Below are the code and all the weights of a small trained network. Each question names an input and a class and asks about switching units off, where a switched-off unit gives its printed mean instead of its output.

import numpy as np


def w(rows, s, z=0):
    codes = np.array(rows[::2]) - 128.0
    scale = np.full(codes.shape[1], s)
    scale[-1] = z or s
    return codes * scale


def f(y):
    return np.maximum(y, 0)


def log_softmax(a):
    a = a - a.max(-1, keepdims=True)
    return a - np.log(np.exp(a).sum(-1, keepdims=True))


def net(x, mask):
    res = np.array(x, float).reshape(1, 4) / 4 @ E
    y = f(res @ A[0][:, :-1].T + A[0][:, -1])
    res = res + np.where(mask, y, B[0][:, -1]) @ B[0][:, :-1]
    return log_softmax(res[-1] @ U[:, :-1].T + U[:, -1])


A, B = {}, {}
E = w([
[84,78,131,25,65,147,206],'x0',
[120,110,158,126,79,198,24],'x1',
[24,42,67,163,166,170,161],'x2',
[195,136,246,152,151,199,181],'x3',
],0.013)
A[0] = w([
[193,190,147,52,103,80,100,116],'neuron 0',
[137,130,125,114,181,86,201,251],'neuron 1',
[100,82,65,123,87,18,79,54],'neuron 2',
[129,70,87,114,191,197,132,60],'neuron 3',
[43,90,122,187,171,171,154,58],'neuron 4',
[118,91,147,107,53,249,24,203],'neuron 5',
[154,143,116,226,191,114,74,41],'neuron 6',
[179,106,182,139,190,225,186,32],'neuron 7',
[103,117,144,77,78,139,163,51],'neuron 8',
[115,91,135,53,36,144,190,45],'neuron 9',
],0.013,0.0035)
B[0] = w([
[150,46,172,72,130,163,212,229],'neuron 0',
[157,153,69,145,208,102,200,196],'neuron 1',
[148,183,70,83,77,156,97,211],'neuron 2',
[200,132,184,92,121,144,127,179],'neuron 3',
[189,79,223,63,129,118,144,206],'neuron 4',
[167,135,67,144,203,113,148,252],'neuron 5',
[137,121,180,202,84,54,99,216],'neuron 6',
[91,255,79,59,74,88,73,225],'neuron 7',
[140,94,162,171,82,86,145,180],'neuron 8',
[114,127,93,222,93,49,167,214],'neuron 9',
],0.012,0.02)
U = w([
[143,106,159,200,77,83,117,128],'0',
[141,188,96,44,75,140,96,131],'1',
[187,75,190,52,129,150,143,133],'2',
[173,138,81,136,250,123,142,103],'3',
[151,123,125,113,167,124,129,253],'4',
[111,116,172,112,66,191,117,104],'5',
[82,97,143,120,134,136,106,100],'6',
],0.016)

Each question gives the input, the list of numbers given to net, and the class t.
The units are the neurons (one row each of A and B). Each row of codes is followed by its name. A weight is (code - 128) times the scale printed after its matrix; where a second scale follows, it is the last column's (A, B and U).
mask holds one flag per neuron, in row order. A switched-off neuron (its flag False) gives its mean, the last column of its row in B, instead of its output. The means were averaged over made-up inputs and are rounded, as every weight is.
A unit's drop is (log p(t) with every unit on - log p(t) with that unit switched off) / (log p(t) with every unit on - log p(t) with every unit switched off).
The circuit of an input: a set's keep is (log p(t) with only the set's units on - log p(t) with every unit switched off) / (log p(t) with every unit on - log p(t) with every unit switched off). Starting from all 10 units, units are removed one at a time, each time the one whose removal leaves the highest keep (on an exact tie, the one counted first), for as long as the keep stays at least 0.8.
units of the circuit, in order: the units of the circuit, biggest drop first
unit that matters most: the unit with the biggest drop
k most important neurons: the k neurons with the biggest drops, biggest first
drop of u: that unit's drop, to one decimal
input [-5,6,3,4], class 3: 3 most important neurons -> (neuron 5; neuron 9; neuron 8)
input [-3,-7,-7,8], class 1: units of the circuit, in order -> (neuron 7)
input [7,-6,5,-5], class 0: 3 most important neurons -> (neuron 9; neuron 5; neuron 8)
input [4,-5,-6,-5], class 2: 2 most important neurons -> (neuron 0; neuron 7)
input [-2,-5,8,7], class 2: 2 most important neurons -> (neuron 4; neuron 2)
input [3,7,-6,4], class 3: 2 most important neurons -> (neuron 5; neuron 4)
input [1,-6,7,1], class 2: 2 most important neurons -> (neuron 4; neuron 5)
input [3,-7,-4,1], class 3: 2 most important neurons -> (neuron 1; neuron 4)
input [7,5,6,1], class 0: 2 most important neurons -> (neuron 9; neuron 0)
input [3,-4,1,4], class 1: 4 most important neurons -> (neuron 5; neuron 7; neuron 6; neuron 0)
input [-4,-1,-2,6], class 1: 2 most important neurons -> (neuron 7; neuron 9)
input [-4,5,0,-3], class 3: 2 most important neurons -> (neuron 5; neuron 7)
input [5,0,-2,7], class 1: 2 most important neurons -> (neuron 7; neuron 6)
input [-7,-3,-5,3], class 0: unit that matters most -> neuron 6
input [-4,-2,5,-6], class 1: 3 most important neurons -> (neuron 2; neuron 0; neuron 9)
input [-4,-1,-5,3], class 2: 4 most important neurons -> (neuron 9; neuron 0; neuron 8; neuron 5)
input [-6,-8,0,-8], class 1: 2 most important neurons -> (neuron 2; neuron 5)
input [6,6,-2,-3], class 0: drop of neuron 8 -> 0.7
input [6,7,-1,6], class 3: drop of neuron 7 -> 0.0
input [0,-3,-4,-2], class 2: unit that matters most -> neuron 5
input [6,-2,2,-1], class 0: drop of neuron 9 -> 0.1
input [-4,2,-7,-3], class 2: drop of neuron 0 -> 1.0
